[[125 105 142 127 113 128 136 101 142 133 124 147 127]
 [127 126 134 158 111 126 111 128 142 141 128 151 127]]
:
[[127 126 134 158 111 126 111 128 142 141 128 151 127]
 [125 105 142 127 113 128 136 101 142 133 124 147 127]]

[[103 135 110 130]
 [142 125 137 123]]
:
[[142 125 137 123]
 [103 135 110 130]]

[[119 119 137 148 141 139 130 130 134 143 143 128 132]
 [128 124 125 136 118  99 127 125 131 115 101 130 117]]
:
[[128 124 125 136 118  99 127 125 131 115 101 130 117]
 [119 119 137 148 141 139 130 130 134 143 143 128 132]]

[[136 121 123 115 119 136 153]
 [142 120 126 133 129 144 142]]
:
[[142 120 126 133 129 144 142]
 [136 121 123 115 119 136 153]]

[[129 145 122 123 120 133 133 150 125 123]
 [139 138 114 119 129 140 145 138 127 137]]
:
[[139 138 114 119 129 140 145 138 127 137]
 [129 145 122 123 120 133 133 150 125 123]]

[[115 112 138 100 137 124 106 132 125 141 123 120]
 [134 138 105 133 106 124 127 131 116 106 135 115]]
:
[[134 138 105 133 106 124 127 131 116 106 135 115]
 [115 112 138 100 137 124 106 132 125 141 123 120]]

[[107 134  99 129 132 107 151 102 143]
 [125 118 128 137 112 109 125 153 149]]
:
[[125 118 128 137 112 109 125 153 149]
 [107 134  99 129 132 107 151 102 143]]

[[118 150 116 116 112 130 119 148 141 136]
 [142 115 134 150 154 132 126 116 121 117]]
:
[[142 115 134 150 154 132 126 116 121 117]
 [118 150 116 116 112 130 119 148 141 136]]
---
[[128 129 109 126 133 115 128 133 147 132 124 118 116 127 140 152]
 [109 109 109 125 129 142 121 124 114 116 136 121 138 127 130 130]
 [116 120 138 118 137 145 124 134 113 126 104 140 136 136 143 144]
 [126 121 133 137 134 143 116 135 114 126 133 126 133 128 119 132]
 [130 116 129 127 130 129 122 120 100 118 137 130 128 120 132 128]]
:
[[128 109 116 126 130]
 [129 109 120 121 116]
 [109 109 138 133 129]
 [126 125 118 137 127]
 [133 129 137 134 130]
 [115 142 145 143 129]
 [128 121 124 116 122]
 [133 124 134 135 120]
 [147 114 113 114 100]
 [132 116 126 126 118]
 [124 136 104 133 137]
 [118 121 140 126 130]
 [116 138 136 133 128]
 [127 127 136 128 120]
 [140 130 143 119 132]
 [152 130 144 132 128]]

[[137 143 132 137 131]
 [117 120 140 132 119]
 [137 123 129 134 129]
 [114 127 127 126 120]
 [102 126 144 134 125]
 [128 126 126 129 134]
 [127 138 130 137 126]
 [116 117 129 138 129]
 [120 128 132 126 145]
 [119 126 109 139 131]
 [136 125 154 135 106]
 [109 124 130 135 134]]
:
[[137 117 137 114 102 128 127 116 120 119 136 109]
 [143 120 123 127 126 126 138 117 128 126 125 124]
 [132 140 129 127 144 126 130 129 132 109 154 130]
 [137 132 134 126 134 129 137 138 126 139 135 135]
 [131 119 129 120 125 134 126 129 145 131 106 134]]

[[131 128 128 148 128 127 118 126 132 122 151 124]
 [132 128 129 152 128 127 117 125 132 120 153 123]
 [131 128 128 146 128 127 119 127 132 123 150 124]
 [131 128 128 144 128 127 120 127 132 124 148 124]
 [131 128 129 150 128 127 117 126 132 120 152 123]
 [132 128 129 153 128 127 117 125 133 119 152 122]
 [131 128 128 149 128 127 118 126 132 121 152 123]]
:
[[131 132 131 131 131 132 131]
 [128 128 128 128 128 128 128]
 [128 129 128 128 129 129 128]
 [148 152 146 144 150 153 149]
 [128 128 128 128 128 128 128]
 [127 127 127 127 127 127 127]
 [118 117 119 120 117 117 118]
 [126 125 127 127 126 125 126]
 [132 132 132 132 132 133 132]
 [122 120 123 124 120 119 121]
 [151 153 150 148 152 152 152]
 [124 123 124 124 123 122 123]]

[[145 119 112 139 116]
 [132 101 136 123 150]]
:
[[145 132]
 [119 101]
 [112 136]
 [139 123]
 [116 150]]

[[132 127 117 135 121 142]
 [ 99 126 121 136 117 118]
 [122 127 128 118 129 142]
 [116 125 121 137 125 125]]
:
[[132  99 122 116]
 [127 126 127 125]
 [117 121 128 121]
 [135 136 118 137]
 [121 117 129 125]
 [142 118 142 125]]

[[131 144 136 145 148 119 125 147 115 111 108]
 [124 125 129 117 105 125 144 107 109 125 105]
 [131 117 117 140 122 118 125 136 145 143 145]
 [139 115 109 138 128 129 113 123 142 125 134]
 [117 148 130 121 137 105 147 108 146 117 148]]
:
[[131 124 131 139 117]
 [144 125 117 115 148]
 [136 129 117 109 130]
 [145 117 140 138 121]
 [148 105 122 128 137]
 [119 125 118 129 105]
 [125 144 125 113 147]
 [147 107 136 123 108]
 [115 109 145 142 146]
 [111 125 143 125 117]
 [108 105 145 134 148]]

[[128 128 110 124 128 129 128 128 128 128 129 142 129 128 129 128]
 [129 128 128 131 128 122 132 128 128 128 127 128 124 127 124 126]
 [128 128 152 133 128 126 127 128 128 128 126 109 127 127 126 128]
 [127 128 126 128 128 131 119 128 128 128 126 134 131 125 131 129]
 [129 129 145 133 128 120 132 128 128 128 127 112 123 127 121 126]]
:
[[128 129 128 127 129]
 [128 128 128 128 129]
 [110 128 152 126 145]
 [124 131 133 128 133]
 [128 128 128 128 128]
 [129 122 126 131 120]
 [128 132 127 119 132]
 [128 128 128 128 128]
 [128 128 128 128 128]
 [128 128 128 128 128]
 [129 127 126 126 127]
 [142 128 109 134 112]
 [129 124 127 131 123]
 [128 127 127 125 127]
 [129 124 126 131 121]
 [128 126 128 129 126]]
---
[[133 125 136 130 131]
 [128 127 129 127 131]
 [155 145 114 142 102]
 [122 128 125 129 126]]
:
[[125 136]
 [127 129]]

[[138 153 147]
 [133 131 132]
 [133 137 137]]
:
[[153 147]
 [131 132]]

[[137 131 127 145]
 [109 101 112 145]
 [117 103 119 119]
 [121 124 132 127]
 [132 157 146 115]]
:
[[131 127]
 [101 112]]

[[111 158 116]
 [121 145 122]]
:
[[158 116]
 [145 122]]

[[128 128 127 127 126]
 [127 128 126 127 129]
 [121 139 128 153 151]
 [126 128 124 130 127]]
:
[[128 127]
 [128 126]]

[[104 107 129]
 [123 131 100]
 [128 125 111]
 [140 155 146]]
:
[[107 129]
 [131 100]]
